Below are the code and all the weights of a small trained network. Each question names an input and a class and asks about switching units off, where a switched-off unit gives its printed mean instead of its output.

import numpy as np


def w(rows, s, z=0):
    codes = np.array(rows[::2]) - 128.0
    scale = np.full(codes.shape[1], s)
    scale[-1] = z or s
    return codes * scale


def norm(h):
    return h / np.sqrt((h * h).mean(-1, keepdims=True) + 1e-5)


def f(y):
    return np.maximum(y, 0)


def log_softmax(a):
    a = a - a.max(-1, keepdims=True)
    return a - np.log(np.exp(a).sum(-1, keepdims=True))


def net(x, mask):
    res = np.array(x, float).reshape(1, 3) / 4 @ E
    u = 0
    for l in range(3):
        y = f(norm(res) @ A[l][:, :-1].T + A[l][:, -1])
        res = res + np.where(mask[u : u + 10], y, B[l][:, -1]) @ B[l][:, :-1]
        u += 10
    return log_softmax(norm(res)[-1] @ U[:, :-1].T + U[:, -1])


A, B = {}, {}
E = w([
[143,166,203,167,148,163],'x0',
[144,123,85,45,26,246],'x1',
[25,156,180,155,3,136],'x2',
],0.0023)
A[0] = w([
[190,107,25,54,104,218,71],'0.n1',
[75,159,125,149,47,191,3],'0.n2',
[187,54,78,89,144,159,87],'0.n3',
[4,106,134,163,112,60,12],'0.n4',
[131,200,216,148,128,207,179],'0.n5',
[83,138,155,153,40,48,25],'0.n6',
[100,181,103,114,2,251,18],'0.n7',
[172,91,131,171,198,60,135],'0.n8',
[127,111,196,162,96,133,188],'0.n9',
[63,70,152,46,93,164,204],'0.n10',
],0.004,0.0024)
B[0] = w([
[171,231,118,156,53,131,232],'0.n1',
[191,53,200,107,151,160,189],'0.n2',
[124,188,90,176,167,140,188],'0.n3',
[82,118,74,207,116,141,189],'0.n4',
[63,151,164,93,101,119,242],'0.n5',
[102,177,62,227,33,81,189],'0.n6',
[97,35,254,60,88,141,255],'0.n7',
[86,94,165,114,132,125,236],'0.n8',
[143,200,150,89,93,88,209],'0.n9',
[122,142,166,142,192,155,232],'0.n10',
],0.0045,0.0032)
A[1] = w([
[37,206,147,168,179,102,234],'1.n1',
[107,4,65,119,213,109,27],'1.n2',
[135,61,170,118,82,131,47],'1.n3',
[135,212,88,146,94,102,133],'1.n4',
[145,60,50,121,142,116,239],'1.n5',
[173,168,81,193,151,78,192],'1.n6',
[126,2,124,134,152,120,87],'1.n7',
[161,186,65,133,120,156,69],'1.n8',
[207,164,94,82,142,145,3],'1.n9',
[140,102,158,153,163,79,78],'1.n10',
],0.0066,0.0027)
B[1] = w([
[146,84,65,106,158,150,254],'1.n1',
[191,216,50,27,140,252,169],'1.n2',
[170,198,236,73,93,119,165],'1.n3',
[116,82,62,147,140,120,181],'1.n4',
[118,75,217,164,176,132,163],'1.n5',
[140,175,176,114,50,159,199],'1.n6',
[163,250,120,106,140,184,151],'1.n7',
[253,245,89,143,158,59,158],'1.n8',
[147,49,60,183,33,58,151],'1.n9',
[129,146,115,75,103,195,167],'1.n10',
],0.0056,0.0059)
A[2] = w([
[128,67,143,114,187,105,42],'2.n1',
[122,85,160,128,182,111,133],'2.n2',
[172,98,181,108,136,152,154],'2.n3',
[163,141,84,116,147,107,88],'2.n4',
[122,141,116,70,84,159,128],'2.n5',
[150,103,220,100,68,126,2],'2.n6',
[148,127,207,110,83,144,10],'2.n7',
[68,108,100,254,126,120,147],'2.n8',
[112,91,111,157,124,66,12],'2.n9',
[179,144,123,156,132,93,100],'2.n10',
],0.0096,0.0027)
B[2] = w([
[75,84,207,155,183,211,146],'2.n1',
[67,76,169,137,126,211,146],'2.n2',
[75,118,72,144,89,117,229],'2.n3',
[204,169,116,196,91,132,177],'2.n4',
[111,120,167,114,172,84,235],'2.n5',
[90,235,254,226,84,64,254],'2.n6',
[22,194,185,206,143,102,237],'2.n7',
[80,61,51,62,77,107,225],'2.n8',
[75,59,47,128,47,100,152],'2.n9',
[171,116,120,208,82,67,163],'2.n10',
],0.0066,0.0052)
U = w([
[184,43,158,133,187,55,2],'0',
[230,229,60,56,209,227,202],'1',
[63,225,232,228,40,51,254],'2',
[24,44,176,126,204,230,103],'3',
[110,96,155,70,214,36,7],'4',
[254,231,56,230,34,57,218],'5',
[48,52,10,120,28,62,238],'6',
[205,31,175,112,168,51,2],'7',
],0.0086,0.0057)

Each question gives the input, the list of numbers given to net, and the class t.
The units are the neurons (one row each of A and B). Each row of codes is followed by its name. A weight is (code - 128) times the scale printed after its matrix; where a second scale follows, it is the last column's (A, B and U).
mask holds one flag per neuron, layer by layer. A switched-off neuron (its flag False) gives its mean, the last column of its row in B, instead of its output. The means were averaged over made-up inputs and are rounded, as every weight is.
A unit's drop is (log p(t) with every unit on - log p(t) with that unit switched off) / (log p(t) with every unit on - log p(t) with every unit switched off).
most important unit: the unit with the biggest drop
k most important neurons: the k neurons with the biggest drops, biggest first
top k neurons in layer l: the k neurons of layer l with the biggest drops, biggest first
drop when u is switched off: that unit's drop, to one decimal
input [8,0,0], class 4: top 2 neurons in layer 0 => (0.n7; 0.n5)
input [5,-8,0], class 3: most important unit => 1.n1
input [6,0,-1], class 3: top 3 neurons in layer 1 => (1.n1; 1.n6; 1.n2)
input [5,6,-4], class 5: top 2 neurons in layer 2 => (2.n6; 2.n7)
input [8,-2,-1], class 3: 3 most important neurons => (0.n7; 1.n1; 1.n6)
input [1,0,-4], class 5: top 2 neurons in layer 0 => (0.n7; 0.n3)
input [8,-7,2], class 3: 3 most important neurons => (1.n1; 0.n1; 0.n6)
input [5,0,0], class 4: 2 most important neurons => (0.n7; 0.n5)
input [-6,-1,-4], class 5: 2 most important neurons => (0.n7; 0.n1)
input [7,0,-2], class 3: 3 most important neurons => (0.n7; 1.n6; 1.n1)
input [4,-6,-4], class 1: 2 most important neurons => (0.n1; 2.n6)
input [-4,-6,1], class 1: top 3 neurons in layer 0 => (0.n1; 0.n5; 0.n8)
input [8,-6,-7], class 1: top 2 neurons in layer 0 => (0.n1; 0.n7)
input [-7,2,-7], class 5: most important unit => 1.n8
input [-4,-2,0], class 1: 2 most important neurons => (0.n1; 1.n2)
input [-6,-7,-5], class 1: drop when 1.n2 is switched off => 0.2
input [0,0,-2], class 5: drop when 0.n7 is switched off => 1.7
input [-8,-4,4], class 6: drop when 1.n10 is switched off => 0.0
input [-6,4,-8], class 5: drop when 1.n8 is switched off => 0.1
input [-5,-5,-6], class 1: most important neuron => (1.n2)
